Below is a small trained network, with its code and all its weights. Each question gives an input and a class and asks what happens when units are switched off, that is, made to give their printed mean instead of their output.

import numpy as np


def w(rows, s, z=0):
    codes = np.array(rows[::2]) - 128.0
    scale = np.full(codes.shape[1], s)
    scale[-1] = z or s
    return codes * scale


def f(y):
    return y / 2 * (1 + np.tanh(0.7978845608 * (y + 0.044715 * y**3)))


def log_softmax(a):
    a = a - a.max(-1, keepdims=True)
    return a - np.log(np.exp(a).sum(-1, keepdims=True))


def net(x, mask):
    res = np.array(x, float).reshape(1, 4) / 4 @ E
    y = f(res @ A[0][:, :-1].T + A[0][:, -1])
    res = res + np.where(mask, y, B[0][:, -1]) @ B[0][:, :-1]
    return log_softmax(res[-1] @ U[:, :-1].T + U[:, -1])


A, B = {}, {}
E = w([
[244,161,60,134,95,149,119,124,211],'x0',
[157,45,110,216,158,98,112,223,103],'x1',
[57,212,54,105,176,11,81,130,162],'x2',
[105,90,194,126,145,104,8,114,187],'x3',
],0.011)
A[0] = w([
[165,99,97,112,134,202,157,94,99,108],'n0',
[140,176,122,73,157,122,148,92,142,98],'n1',
[157,97,168,173,99,230,136,123,94,158],'n2',
[144,68,165,147,85,181,181,163,86,136],'n3',
[251,129,69,97,148,98,132,168,121,92],'n4',
[67,112,202,100,135,159,82,110,151,160],'n5',
[142,96,124,130,180,57,161,159,94,144],'n6',
[171,28,150,144,111,169,216,123,115,211],'n7',
[173,168,10,128,88,130,149,62,116,253],'n8',
[140,83,138,194,172,71,109,201,140,23],'n9',
[197,159,66,162,80,147,140,121,202,131],'n10',
[124,169,116,82,121,94,114,38,124,73],'n11',
[76,65,96,142,128,68,180,160,95,188],'n12',
[76,166,85,170,185,70,152,172,32,157],'n13',
],0.011,0.0036)
B[0] = w([
[155,143,100,81,47,124,206,69,150,193],'n0',
[156,200,150,101,134,203,173,146,110,170],'n1',
[180,57,120,84,89,67,194,44,103,231],'n2',
[197,7,187,80,34,75,162,91,85,230],'n3',
[33,174,175,177,120,213,124,208,30,188],'n4',
[161,9,97,154,117,84,74,109,50,188],'n5',
[75,156,162,157,166,202,219,195,139,167],'n6',
[227,117,185,122,26,107,186,71,123,249],'n7',
[146,226,106,152,211,139,236,144,151,214],'n8',
[177,197,69,53,145,120,182,130,194,185],'n9',
[2,190,98,154,132,191,113,186,46,205],'n10',
[209,125,147,92,109,133,175,79,84,182],'n11',
[46,209,197,153,155,207,163,216,100,186],'n12',
[71,182,120,88,79,162,180,162,103,206],'n13',
],0.008,0.017)
U = w([
[113,73,109,163,121,87,33,94,126,5],'0',
[137,215,32,94,150,150,190,116,219,253],'1',
[154,138,173,85,1,166,154,59,96,193],'2',
[23,189,100,141,143,202,116,193,80,11],'3',
],0.0091,0.0017)

Each question gives the input, the list of numbers given to net, and the class t.
The units are the neurons (one row each of A and B). Each row of codes is followed by its name. A weight is (code - 128) times the scale printed after its matrix; where a second scale follows, it is the last column's (A, B and U).
mask holds one flag per neuron, in row order. A switched-off neuron (its flag False) gives its mean, the last column of its row in B, instead of its output. The means were averaged over made-up inputs and are rounded, as every weight is.
A unit's drop is (log p(t) with every unit on - log p(t) with that unit switched off) / (log p(t) with every unit on - log p(t) with every unit switched off).
The circuit of an input: a set's keep is (log p(t) with only the set's units on - log p(t) with every unit switched off) / (log p(t) with every unit on - log p(t) with every unit switched off). Starting from the 12 units with the biggest drops (on a tie, the unit counted first), units are removed one at a time, each time the one whose removal leaves the highest keep (on an exact tie, the one counted first), for as long as the keep stays at least 0.8.
units of the circuit, in order: the units of the circuit, biggest drop first
k most important neurons: the k neurons with the biggest drops, biggest first
drop of u: that unit's drop, to one decimal
input [5,-2,2,6], class 1: units of the circuit, in order => (n3)
input [6,2,7,2], class 3: 2 most important neurons => (n4 n10)
input [-1,5,8,8], class 1: 2 most important neurons => (n9 n4)
input [5,-4,5,-1], class 1: 3 most important neurons => (n8 n12 n11)
input [5,-5,0,-3], class 1: 2 most important neurons => (n8 n12)
input [5,8,0,7], class 1: 2 most important neurons => (n9 n12)
input [1,-8,0,-1], class 1: 3 most important neurons => (n3 n7 n8)
input [-8,-4,5,0], class 3: drop of n7 => 0.4
input [-1,-8,2,-1], class 1: units of the circuit, in order => (n3 n7)
input [6,-3,2,0], class 3: drop of n10 => 0.2
input [-7,0,3,8], class 0: drop of n5 => 0.5
